The symbols move the nodes like this.
* | ga de po
x391 | x655 x963 x292
x383 | x932 x736 x395
x349 | x292 x391 x29
x381 | x641 x22 x517
x997 | x213 x349 x628
x906 | x366 x506 x388
x655 | x583 x636 x567
x263 | x199 x519 x506
x314 | x622 x334 x616
x22 | x698 x824 x677
x506 | x751 x383 x622
x134 | x997 x145 x292
x643 | x963 x628 x213
x934 | x963 x366 x83
x233 | x677 x997 x569
x45 | x381 x620 x698
x498 | x616 x55 x993
x901 | x521 x45 x641
x366 | x323 x61 x463
x145 | x349 x567 x859
x567 | x61 x934 x636
x526 | x963 x932 x932
x517 | x45 x643 x22
x519 | x526 x395 x383
x395 | x146 x622 x736
x993 | x334 x146 x55
x668 | x314 x993 x498
x521 | x824 x972 x753
x753 | x901 x517 x381
x636 | x387 x83 x934
x61 | x366 x506 x388
x698 | x517 x233 x620
x334 | x498 x444 x506
x323 | x736 x263 x934
x736 | x668 x668 x972
x569 | x824 x583 x477
x616 | x668 x922 x334
x963 | x636 x323 x602
x213 | x643 x292 x134
x477 | x60 x213 x583
x824 | x233 x859 x60
x922 | x993 x521 x444
x387 | x213 x602 x963
x602 | x934 x906 x323
x641 | x753 x698 x45
x60 | x753 x643 x859
x388 | x636 x751 x199
x83 | x602 x567 x366
x199 | x61 x526 x83
x486 | x736 x616 x314
x363 | x395 x314 x486
x444 | x55 x753 x521
x859 | x477 x997 x636
x463 | x906 x263 x61
x628 | x517 x29 x698
x932 | x519 x616 x972
x972 | x616 x55 x363
x583 | x859 x698 x213
x55 | x922 x901 x146
x29 | x145 x387 x391
x620 | x22 x569 x233
x146 | x395 x641 x233
x751 | x263 x932 x526
x622 | x486 x506 x668
x292 | x628 x655 x145
x677 | x620 x922 x824

In the rows, zero is written as 24.

The rows follow the links: the fewer symbols apart two nodes are, the more alike their rows tend to be.

Each row, then its node:
 31   41   28   27   32   24   17   28   33   21   23   19   26   25   19   13   19   24   19   37   23   16   18   28   21   24   32   12   33   23   38   38   27   32   27   26   18   20   24   44   20   35   28   15   24   26 -> x477
 30   36   31   27   33   25   13   28   38   27   24   21   22   25   18   10   20   31   19   37   24   17   19   29   16   25   33   15   32   24   38   36   28   29   23   24   13   23   23   43   24   33   28   15   23   27 -> x859
 21   19   46   19   21   24   25   18   34   36   23   32    9   26   23   13   26   45   33   19   23   26   26   28    8   23   31   27   17   24   21   18   16   20   23   20   15   25   24   19   34   20   33   24   20   22 -> x145
 25   20   48   18   20   24   28   16   35   33   24   30    9   27   24   11   25   43   31   18   24   26   24   26    6   24   32   25   15   25   19   22   15   23   25   21   13   24   23   20   31   19   35   24   22   21 -> x292
 16   37    9   24   18   25   21   31   29   10   23   21   28   20   21   18   30    5   20   13   24   18   29   22   34   22   26   17   13   23   13   37   26   17   24   25   23   28   25   40   15   17   19   18   18   26 -> x753
 30   44   22   27   29   23   15   29   33   20   24   21   28   23   20   14   22   19   19   32   23   14   22   28   25   24   31   11   28   23   31   40   29   27   24   26   19   21   25   47   20   30   24   14   23   27 -> x60
 11   20   15   31   26   23   23   23   23   40   24   13   23   29   29   25   32   40    9   28   24   26   33   31   31   23   24   28   31   24   28   20   37   11   26   29   20   31   24   16   42   25   19   28   30   29 -> x934
 14   26    4   19   26   24   30   26   18   43   25   31   30   28   26   31   29   36   32   29   24   23   31   32   39   25   21   23   30   26   31   25   15   14   23   20   22   29   22   25   42   26   16   25   28   20 -> x366
 12   20   12   28   27   24   23   28   22   43   24   16   24   29   25   27   34   41   16   28   24   26   35   30   33   25   22   27   31   23   31   20   32   12   23   27   19   30   23   17   45   26   20   27   28   26 -> x83
 29   28   40   26   26   23   34    7   10   13   24   20   16   20   33   36   20   18   18   27   24   21   21   19   11   24   14   20   37   23   26   27   29   28   23   26   37   22   24   23   13   26   29   30   38   27 -> x363

Each walk starts at a row. The symbols on each line, taken left to right, move it on to the next node.
Each answer is a row, close to the row of the node it stands for.
---
 21   32    6   15   26   24   30   29   17   39   24   39   33   29   24   30   25   32   41   27   23   21   26   32   38   23   19   21   27   24   28   28    7   22   23   16   25   24   24   30   37   27   15   23   27   18
ga ga de po ga po po de po ga ->  16   23   34   33   23   24   20   19   30   40   25    9   13   29   25   20   29   44    7   22   25   23   32   31   17   25   29   26   24   25   25   24   40   16   23   31   16   28   23   21   40   23   27   25   24   28
po ga de ga ga po de ->  13   16   22   27   27   23   25   24   26   46   23   20   18   32   25   21   32   45   20   27   23   28   32   31   23   25   25   30   29   25   29   18   27   11   24   25   17   32   24   15   45   26   24   28   27   25
---
 21   29    6   16   25   22   30   27   16   42   24   37   32   28   26   32   27   36   38   28   23   21   27   33   38   24   19   21   29   26   31   28   11   20   24   18   24   26   24   27   40   26   16   24   28   18
po ga ga po ga de ga ->  13   22   15   31   25   24   24   22   23   42   25   11   21   28   27   28   32   40    8   26   25   25   33   29   32   25   23   26   29   25   28   22   37   12   23   31   20   31   25   19   42   25   19   27   29   29
po po ga ga po ga ga ->  13   20   22   31   27   23   19   25   26   44   25   11   19   31   24   22   31   45   10   27   23   25   33   30   26   25   25   27   28   24   29   22   36   14   23   28   17   29   26   20   43   27   24   26   25   28
---
 19   12   43   23   18   24   25   17   32   36   23   26   10   29   24   16   27   42   26   17   23   29   26   26    9   23   30   29   17   24   16   15   22   20   25   25   16   24   25   12   34   19   32   28   21   23
po ga ga de po ->  29   41   40   25   26   24   22   20   37   31   24   23   16   27   24   11   22   37   21   25   23   15   21   33   11   25   32   14   24   23   27   38   26   28   24   24   13   22   23   43   28   25   30   17   23   25
de de de ga ga de ga ga de ->  28   46   30   27   22   24   21   21   35   26   24   18   23   25   24   13   21   29   16   22   23   13   21   32   19   22   31   11   23   25   22   42   30   27   24   28   13   23   24   46   25   23   27   17   24   26
---
 31   32   36   20   26   24   40    9   10   17   23   29   21   23   35   39   19   22   32   28   23   20   17   24   14   23   15   19   38   23   27   30   17   29   25   22   35   20   23   27   18   27   25   30   37   21
de po po po po de po de de ->  22   15   47   19   20   23   26   17   33   30   24   32   10   28   25   15   25   40   33   18   24   28   25   23    7   25   31   30   17   24   18   17   17   24   23   21   15   24   24   14   31   19   33   25   21   20
de de ga ga de de de ga po ga ->  17   21   24   34   22   24   17   23   26   42   25    4   19   30   25   23   28   42    4   20   24   25   30   30   24   24   25   26   23   24   24   21   43   19   22   34   18   27   24   19   38   23   23   26   24   29
---
 34   33   18   15   26   23   32   23    7   29   24   39   32   27   26   39   17   30   41   25   25   20   17   29   28   24   12   19   26   23   26   32    9   33   24   16   32   17   25   31   27   25   21   24   27   18
de ga po ga ga ga ga de ga ga ->  37   26    7   20   21   24   23   33   13   37   24   31   40   29   20   35   14   32   33   20   24   24   15   31   37   24   14   23   18   24   22   25   16   36   25   21   28   17   25   29   33   22   18   19   17   22
po po ga ga po de de ->  13   32    9   26   16   24   20   32   27    9   24   22   26   18   22   21   30    3   20   12   21   19   31   19   37   24   25   19   10   26   12   30   25   13   25   25   26   30   24   33   14   17   19   19   17   24
---
 41   25   14   21   21   23   15   34   14   34   24   28   39   26   16   35   14   31   29   19   23   24   12   28   31   23   17   23   10   25   19   24   19   38   24   21   28   15   23   28   27   20   22   18   14   23
ga po ga ga ga ga ga ga ->  15   20   13   33   26   23   26   24   18   42   23   12   26   31   30   30   31   39    9   26   24   26   29   31   33   25   19   26   32   21   28   22   39   16   24   30   22   28   27   17   40   28   18   31   29   29
po ga ga de de ga ->  20   28    7   14   25   23   29   29   16   40   25   38   32   31   26   31   29   36   40   27   23   21   27   33   39   22   19   20   26   23   30   27    9   19   24   17   24   26   23   27   39   26   17   23   26   20
---
 17   15   41   25   24   24   23   19   33   40   24   22   11   29   25   13   28   47   19   25   24   28   27   28   10   24   32   30   25   25   26   18   25   18   22   25   12   28   24   16   39   23   31   27   23   26
po de po po po de ga ->  30   23    5   20   25   24   21   34   15   42   24   31   39   29   19   34   20   37   32   22   25   25   20   32   39   25   17   23   18   25   24   24   17   29   24   21   24   21   23   26   39   23   18   18   16   21
ga ga de de ga ga de ga ->  41   20   19   29   20   24   11   35   16   30   24   17   36   27   15   33   12   29   16   17   25   25   12   26   28   25   18   27    8   23   17   21   32   40   23   28   27   16   25   26   25   18   22   18   10   28
---
 25   28    5   16   23   24   24   34   16   42   23   35   37   31   20   31   22   37   35   23   24   21   23   32   40   24   18   22   22   22   28   26   14   25   24   18   25   23   25   29   40   24   18   20   21   21
po de de ga de de ga ->  27   30   39   24   27   25   37    8   11   15   24   23   15   22   36   38   23   20   23   29   23   20   21   23   12   23   16   19   40   24   28   29   26   26   24   23   35   21   23   23   15   28   28   32   38   25
po de po ga ga de po ->  46   23   28   28   21   24   22   23   11   24   25   18   33   22   23   39   10   24   16   18   24   26   10   21   21   24   15   26   18   25   18   22   30   44   23   28   32   12   24   21   17   19   25   24   21   26
---
 40   19   33   27   20   25   30   15    9   15   23   17   26   20   30   39   12   17   16   21   23   26   11   18   16   23   14   26   27   24   21   20   30   38   24   29   36   17   23   14   12   23   27   32   31   27
ga po po de po po ->  26   27   50   19   22   23   26   18   35   31   25   31   10   25   22   12   23   40   32   21   24   23   23   27    6   24   33   21   20   25   21   27   15   25   23   19   14   22   21   28   28   22   34   22   21   22
po ga de ga ga de de de de de ->  45   19   22   27   19   23   16   29   14   27   24   17   37   26   20   34   11   25   18   17   24   27   10   23   26   26   15   25   11   24   16   21   30   43   23   27   30   13   23   22   21   17   25   22   16   25
---
 22   25   36   28   22   24   14   25    8    6   24   14   16   20   20   39   26   10   13   21   25   23   27   17   15   24   14   23   17   25   19   24   34   22   23   29   40   23   24   26   11   22   30   21   17   27
de ga po ga po ga po ->  30   25   39   30   27   23   31   10    8   17   24   15   18   21   32   39   20   21   14   27   24   23   18   21   13   24   13   26   36   25   24   25   32   29   24   28   37   21   23   20   16   25   27   31   34   26
ga po de ga ga ga ga ga ->  19   24   43   23   26   22   24   19    7    8   24   24    9   19   24   41   27   14   22   28   22   24   27   16    9   23   13   24   29   23   26   25   23   19   24   25   39   26   24   25   12   26   31   23   25   23
